Below is a small trained network, with its code and all its weights. Each question gives an input and a class and asks what happens when units are switched off, that is, made to give their printed mean instead of their output.

import numpy as np


def w(rows, s, z=0):
    codes = np.array(rows[::2]) - 128.0
    scale = np.full(codes.shape[1], s)
    scale[-1] = z or s
    return codes * scale


def f(y):
    return y / 2 * (1 + np.tanh(0.7978845608 * (y + 0.044715 * y**3)))


def log_softmax(a):
    a = a - a.max(-1, keepdims=True)
    return a - np.log(np.exp(a).sum(-1, keepdims=True))


def net(x, mask):
    res = np.array(x, float).reshape(1, 8) / 4 @ E
    y = f(res @ A[0][:, :-1].T + A[0][:, -1])
    res = res + np.where(mask, y, B[0][:, -1]) @ B[0][:, :-1]
    return log_softmax(res[-1] @ U[:, :-1].T + U[:, -1])


A, B = {}, {}
E = w([
[159,138,39,141,254,110,168],'x0',
[121,66,89,129,180,96,171],'x1',
[123,114,155,216,230,72,58],'x2',
[172,41,91,125,240,176,95],'x3',
[224,99,88,139,26,6,120],'x4',
[139,55,230,133,106,57,109],'x5',
[32,149,155,195,112,191,63],'x6',
[139,134,152,219,94,97,126],'x7',
],0.0079)
A[0] = w([
[95,51,184,215,127,79,102,129],'N1',
[68,121,105,206,174,137,97,255],'N2',
[152,118,164,104,43,25,83,239],'N3',
[123,81,173,136,93,12,83,181],'N4',
[156,134,84,86,26,105,118,221],'N5',
[248,12,123,2,112,168,60,175],'N6',
[166,67,206,123,58,71,118,122],'N7',
[173,121,143,63,36,62,154,196],'N8',
[130,40,244,187,109,112,167,165],'N9',
[72,102,119,141,159,68,75,25],'N10',
],0.0078,0.0037)
B[0] = w([
[118,110,132,188,154,96,126,205],'N1',
[86,219,95,254,187,132,75,218],'N2',
[194,175,196,163,70,70,174,254],'N3',
[125,147,180,174,124,30,102,226],'N4',
[233,216,114,14,46,187,232,222],'N5',
[145,95,57,106,146,108,94,228],'N6',
[187,141,158,137,121,73,171,217],'N7',
[214,128,204,71,71,129,167,243],'N8',
[116,114,137,179,128,116,102,207],'N9',
[216,73,77,174,144,101,118,147],'N10',
],0.0082,0.0098)
U = w([
[141,137,211,175,70,31,196,1],'0',
[3,202,63,143,198,195,184,215],'1',
[152,71,62,94,96,140,211,139],'2',
[93,79,166,255,227,38,149,212],'3',
],0.0072,0.0037)

Each question gives the input, the list of numbers given to net, and the class t.
The units are the neurons (one row each of A and B). Each row of codes is followed by its name. A weight is (code - 128) times the scale printed after its matrix; where a second scale follows, it is the last column's (A, B and U).
mask holds one flag per neuron, in row order. A switched-off neuron (its flag False) gives its mean, the last column of its row in B, instead of its output. The means were averaged over made-up inputs and are rounded, as every weight is.
A unit's drop is (log p(t) with every unit on - log p(t) with that unit switched off) / (log p(t) with every unit on - log p(t) with every unit switched off).
The circuit of an input: a set's keep is (log p(t) with only the set's units on - log p(t) with every unit switched off) / (log p(t) with every unit on - log p(t) with every unit switched off). Starting from all 10 units, units are removed one at a time, each time the one whose removal leaves the highest keep (on an exact tie, the one counted first), for as long as the keep stays at least 0.8.
units of the circuit, in order: the units of the circuit, biggest drop first
most important unit: the unit with the biggest drop
k most important neurons: the k neurons with the biggest drops, biggest first
drop of u: that unit's drop, to one decimal
input [-1,-3,0,6,-6,0,-3,3], class 1: units of the circuit, in order -> (N4 N3 N8)
input [5,-6,-1,-5,1,-7,-2,0], class 1: 2 most important neurons -> (N3 N8)
input [8,-8,-1,-3,6,-6,-6,1], class 2: units of the circuit, in order -> (N4 N5)
input [-8,1,-4,7,-1,3,6,-5], class 2: units of the circuit, in order -> (N4 N6)
input [0,6,-8,-7,-2,-4,4,-1], class 2: most important unit -> N2
input [7,0,-7,7,-3,8,3,-6], class 1: units of the circuit, in order -> (N8 N3)
input [-8,4,0,8,8,-7,-1,2], class 2: units of the circuit, in order -> (N6 N5)
input [-2,0,7,-3,-2,-7,6,4], class 1: units of the circuit, in order -> (N4 N3)
input [-4,2,-4,8,0,-4,4,-7], class 1: units of the circuit, in order -> (N8 N3)
input [6,1,-1,-7,4,-4,-7,-2], class 2: units of the circuit, in order -> (N4 N5)
input [5,0,-7,2,-7,8,-7,5], class 2: units of the circuit, in order -> (N4 N3)
input [-6,-7,8,-4,-5,-1,7,-6], class 1: 3 most important neurons -> (N4 N3 N7)
input [-1,-2,-8,5,-4,5,3,4], class 2: 4 most important neurons -> (N2 N4 N1 N3)
input [1,-6,3,5,0,2,-5,7], class 3: 2 most important neurons -> (N5 N8)
input [8,0,1,2,5,-2,3,-2], class 1: drop of N8 -> 0.1
input [8,-3,-2,5,-4,-1,-3,4], class 1: drop of N4 -> 0.2
input [2,2,-5,0,7,-7,6,7], class 2: drop of N4 -> 0.2
